Here is a tiny trained network, its code and every weight. The questions are about switching its units off for an input and a class, where a switched-off unit gives its printed mean instead of its output.

import numpy as np


def w(rows, s, z=0):
    codes = np.array(rows[::2]) - 128.0
    scale = np.full(codes.shape[1], s)
    scale[-1] = z or s
    return codes * scale


def norm(h):
    return h / np.sqrt((h * h).mean(-1, keepdims=True) + 1e-5)


def f(y):
    return np.maximum(y, 0)


def log_softmax(a):
    a = a - a.max(-1, keepdims=True)
    return a - np.log(np.exp(a).sum(-1, keepdims=True))


def net(x, mask):
    res = np.array(x, float).reshape(1, 4) / 4 @ E
    u = 0
    for l in range(4):
        y = f(norm(res) @ A[l][:, :-1].T + A[l][:, -1])
        res = res + np.where(mask[u : u + 7], y, B[l][:, -1]) @ B[l][:, :-1]
        u += 7
    return log_softmax(norm(res)[-1] @ U[:, :-1].T + U[:, -1])


A, B = {}, {}
E = w([
[83,204,169,109,100,107,166,94,203,115],'x0',
[120,76,146,111,154,223,126,30,187,151],'x1',
[95,142,254,134,179,199,154,186,126,45],'x2',
[140,112,138,116,38,168,12,133,149,177],'x3',
],0.0073)
A[0] = w([
[146,91,163,45,155,159,80,22,170,143,35],'L0N1',
[164,72,111,149,214,139,45,82,98,115,19],'L0N2',
[179,187,143,71,113,55,54,187,136,116,143],'L0N3',
[95,65,100,110,108,118,110,135,214,93,53],'L0N4',
[146,78,102,127,210,115,198,75,182,90,134],'L0N5',
[68,254,163,85,97,135,159,55,190,147,6],'L0N6',
[94,106,198,157,29,156,44,147,227,206,48],'L0N7',
],0.0074,0.0021)
B[0] = w([
[220,176,142,105,94,195,203,198,180,174,231],'L0N1',
[137,138,175,188,150,88,78,165,181,185,185],'L0N2',
[222,142,179,108,101,190,162,172,210,126,214],'L0N3',
[105,159,110,121,67,119,118,65,135,197,155],'L0N4',
[115,155,29,142,141,170,137,129,99,131,236],'L0N5',
[148,171,228,137,254,72,57,109,219,146,242],'L0N6',
[116,155,46,157,131,155,55,155,105,26,255],'L0N7',
],0.0085,0.0062)
A[1] = w([
[97,141,196,177,143,231,116,162,158,54,40],'L1N1',
[108,20,165,254,151,140,125,169,96,167,5],'L1N2',
[49,166,64,176,168,125,245,104,170,78,107],'L1N3',
[129,132,165,100,151,168,23,157,160,95,79],'L1N4',
[178,145,55,114,96,93,102,65,198,174,86],'L1N5',
[161,178,177,141,54,95,174,126,67,124,25],'L1N6',
[153,66,116,61,179,148,149,68,146,68,62],'L1N7',
],0.0073,0.0027)
B[1] = w([
[95,85,116,71,58,119,184,74,84,168,253],'L1N1',
[164,137,168,138,152,79,70,78,153,165,160],'L1N2',
[88,102,51,159,122,121,37,197,108,146,231],'L1N3',
[138,96,83,150,142,64,135,128,96,121,242],'L1N4',
[46,97,177,69,137,97,175,126,89,122,243],'L1N5',
[172,133,135,151,121,143,123,129,182,252,145],'L1N6',
[183,147,74,122,135,61,158,200,135,93,142],'L1N7',
],0.011,0.0062)
A[2] = w([
[227,66,198,230,162,85,91,81,64,232,6],'L2N1',
[142,108,171,157,85,160,34,129,115,77,32],'L2N2',
[181,199,89,98,28,161,221,167,220,180,160],'L2N3',
[77,79,55,160,116,82,65,116,68,166,234],'L2N4',
[39,145,159,156,120,216,156,67,109,250,81],'L2N5',
[147,169,54,139,34,155,104,83,86,51,85],'L2N6',
[39,79,146,3,119,56,171,83,51,129,4],'L2N7',
],0.0065,0.0028)
B[2] = w([
[122,179,195,138,183,70,73,101,194,173,181],'L2N1',
[74,157,83,108,139,102,144,141,72,55,150],'L2N2',
[152,78,128,255,120,135,147,146,54,199,228],'L2N3',
[63,161,159,126,112,119,151,95,123,41,255],'L2N4',
[118,132,163,182,68,145,149,143,99,140,170],'L2N5',
[132,95,99,151,189,103,65,79,9,14,169],'L2N6',
[87,15,181,17,21,16,109,62,199,195,187],'L2N7',
],0.009,0.0074)
A[3] = w([
[113,86,98,137,246,74,181,162,98,159,42],'L3N1',
[89,69,226,100,135,190,129,111,72,110,55],'L3N2',
[88,19,117,99,70,123,157,98,162,170,126],'L3N3',
[148,115,109,178,88,169,174,223,97,254,253],'L3N4',
[179,149,170,130,156,47,68,146,107,133,138],'L3N5',
[148,89,119,157,103,179,53,103,123,115,91],'L3N6',
[65,145,10,153,111,106,111,121,151,167,47],'L3N7',
],0.0083,0.0024)
B[3] = w([
[156,147,139,112,76,182,72,134,120,81,192],'L3N1',
[164,164,119,75,55,43,147,188,169,139,157],'L3N2',
[129,58,119,85,51,78,207,88,106,134,218],'L3N3',
[254,73,141,126,138,205,169,63,152,43,254],'L3N4',
[111,120,109,143,163,201,171,86,209,222,211],'L3N5',
[118,221,149,145,203,215,145,173,115,46,160],'L3N6',
[118,159,125,141,152,144,122,191,45,86,199],'L3N7',
],0.0092,0.0079)
U = w([
[73,160,52,175,148,171,47,227,52,25,253],'0',
[255,73,137,187,118,233,220,111,155,154,169],'1',
[50,49,195,57,18,29,203,117,89,184,96],'2',
[84,178,241,189,243,102,43,122,227,230,43],'3',
[135,55,151,208,181,121,126,62,98,107,105],'4',
],0.0082,0.0022)

Each question gives the input, the list of numbers given to net, and the class t.
The units are the neurons (one row each of A and B). Each row of codes is followed by its name. A weight is (code - 128) times the scale printed after its matrix; where a second scale follows, it is the last column's (A, B and U).
mask holds one flag per neuron, layer by layer. A switched-off neuron (its flag False) gives its mean, the last column of its row in B, instead of its output. The means were averaged over made-up inputs and are rounded, as every weight is.
A unit's drop is (log p(t) with every unit on - log p(t) with that unit switched off) / (log p(t) with every unit on - log p(t) with every unit switched off).
The circuit of an input: a set's keep is (log p(t) with only the set's units on - log p(t) with every unit switched off) / (log p(t) with every unit on - log p(t) with every unit switched off). Starting from the 12 units with the biggest drops (on a tie, the unit counted first), units are removed one at a time, each time the one whose removal leaves the highest keep (on an exact tie, the one counted first), for as long as the keep stays at least 0.8.
units of the circuit, in order: the units of the circuit, biggest drop first
k most important neurons: the k neurons with the biggest drops, biggest first
top k neurons in layer l: the k neurons of layer l with the biggest drops, biggest first
input [3,4,6,0], class 2: units of the circuit, in order => (L1N1)
input [-6,-4,-6,-4], class 2: units of the circuit, in order => (L0N7, L1N5)
input [-4,-3,0,-4], class 0: top 2 neurons in layer 0 => (L0N6, L0N1)
input [2,6,6,-6], class 0: 4 most important neurons => (L0N5, L1N3, L1N5, L1N7)
input [3,8,-6,-8], class 0: units of the circuit, in order => (L1N3, L3N7)
input [1,-6,7,-6], class 2: top 3 neurons in layer 0 => (L0N1, L0N7, L0N5)
input [8,1,-4,7], class 3: 2 most important neurons => (L0N6, L1N3)
input [-1,-8,8,2], class 1: 2 most important neurons => (L1N5, L0N3)
input [0,-6,-2,-8], class 0: 2 most important neurons => (L1N3, L0N1)
input [5,4,-4,-5], class 0: 3 most important neurons => (L0N5, L1N1, L1N3)
input [6,5,1,4], class 3: 2 most important neurons => (L0N6, L0N3)
input [2,5,2,-6], class 0: units of the circuit, in order => (L1N3, L0N5)
input [-6,0,-3,5], class 3: 4 most important neurons => (L0N2, L2N1, L0N5, L1N3)
input [8,-1,2,-4], class 3: units of the circuit, in order => (L0N6)
input [6,-6,-6,5], class 1: units of the circuit, in order => (L0N3, L2N3)
input [7,-7,-6,0], class 1: 3 most important neurons => (L0N3, L1N1, L2N3)
input [5,-5,-1,4], class 1: top 2 neurons in layer 2 => (L2N3, L2N4)
input [-1,6,-7,3], class 2: top 2 neurons in layer 1 => (L1N5, L1N6)
input [5,-3,7,8], class 0: top 2 neurons in layer 0 => (L0N7, L0N3)
input [-2,-7,2,6], class 1: 2 most important neurons => (L0N3, L1N3)
input [-4,-8,0,5], class 1: units of the circuit, in order => (L0N3)
input [6,0,-3,-5], class 3: 2 most important neurons => (L0N6, L0N7)
input [7,-1,-5,-3], class 3: 2 most important neurons => (L0N6, L1N1)
